Here is a tiny trained network, its code and every weight. The questions are about switching its units off for an input and a class, where a switched-off unit gives its printed mean instead of its output.

import numpy as np


def w(rows, s, z=0):
    codes = np.array(rows[::2]) - 128.0
    scale = np.full(codes.shape[1], s)
    scale[-1] = z or s
    return codes * scale


def f(y):
    return np.maximum(y, 0)


def log_softmax(a):
    a = a - a.max(-1, keepdims=True)
    return a - np.log(np.exp(a).sum(-1, keepdims=True))


def net(x, mask):
    res = np.array(x, float).reshape(1, 6) / 4 @ E
    y = f(res @ A[0][:, :-1].T + A[0][:, -1])
    res = res + np.where(mask, y, B[0][:, -1]) @ B[0][:, :-1]
    return log_softmax(res[-1] @ U[:, :-1].T + U[:, -1])


A, B = {}, {}
E = w([
[129,124,128],'x0',
[64,14,95],'x1',
[210,2,192],'x2',
[58,136,205],'x3',
[126,127,128],'x4',
[126,124,126],'x5',
],0.0058)
A[0] = w([
[58,168,66,88],'N1',
[175,130,7,106],'N2',
[47,149,191,101],'N3',
[146,189,128,109],'N4',
[110,137,118,254],'N5',
[51,77,59,80],'N6',
],0.016,0.0057)
B[0] = w([
[179,35,161,240],'N1',
[5,132,163,232],'N2',
[23,141,159,209],'N3',
[192,165,153,205],'N4',
[132,113,12,254],'N5',
[210,215,150,216],'N6',
],0.026,0.0055)
U = w([
[42,138,141,38],'0',
[182,1,173,129],'1',
[182,228,135,76],'2',
[117,125,65,254],'3',
],0.012,0.0038)

Each question gives the input, the list of numbers given to net, and the class t.
The units are the neurons (one row each of A and B). Each row of codes is followed by its name. A weight is (code - 128) times the scale printed after its matrix; where a second scale follows, it is the last column's (A, B and U).
mask holds one flag per neuron, in row order. A switched-off neuron (its flag False) gives its mean, the last column of its row in B, instead of its output. The means were averaged over made-up inputs and are rounded, as every weight is.
A unit's drop is (log p(t) with every unit on - log p(t) with that unit switched off) / (log p(t) with every unit on - log p(t) with every unit switched off).
The circuit of an input: a set's keep is (log p(t) with only the set's units on - log p(t) with every unit switched off) / (log p(t) with every unit on - log p(t) with every unit switched off). Starting from all 6 units, units are removed one at a time, each time the one whose removal leaves the highest keep (on an exact tie, the one counted first), for as long as the keep stays at least 0.8.
units of the circuit, in order: the units of the circuit, biggest drop first
unit that matters most: the unit with the biggest drop
top k neurons: the k neurons with the biggest drops, biggest first
drop of u: that unit's drop, to one decimal
input [-4,5,7,8,3,-3], class 0: unit that matters most	N1
input [-7,1,-1,-4,-4,5], class 0: top 2 neurons	[N2; N1]
input [0,7,4,3,-4,2], class 2: top 2 neurons	[N6; N1]
input [4,6,5,-4,8,-8], class 3: top 2 neurons	[N1; N4]
input [-1,8,-7,-7,-5,-4], class 2: top 2 neurons	[N6; N3]
input [-8,-5,3,-5,2,-1], class 0: top 4 neurons	[N6; N2; N1; N5]
input [-8,-7,-8,-3,0,-7], class 1: top 2 neurons	[N1; N6]
input [-2,8,7,-2,-4,-5], class 2: units of the circuit, in order	[N6; N1]
input [-3,8,-7,-6,-5,7], class 2: top 2 neurons	[N6; N3]
input [8,1,-6,-3,1,1], class 1: top 2 neurons	[N1; N3]
input [6,5,-8,6,-8,-1], class 1: top 2 neurons	[N1; N2]
input [3,6,-2,-7,-6,6], class 0: top 2 neurons	[N2; N4]
input [6,-7,-7,2,-5,-6], class 1: top 2 neurons	[N1; N6]
input [0,-5,-5,-7,2,-2], class 0: top 2 neurons	[N2; N6]
input [-8,8,1,-2,7,-3], class 2: drop of N6	0.8
input [0,-3,1,-8,-7,-1], class 0: drop of N5	0.0
input [6,-6,6,-8,2,-5], class 0: drop of N2	0.6
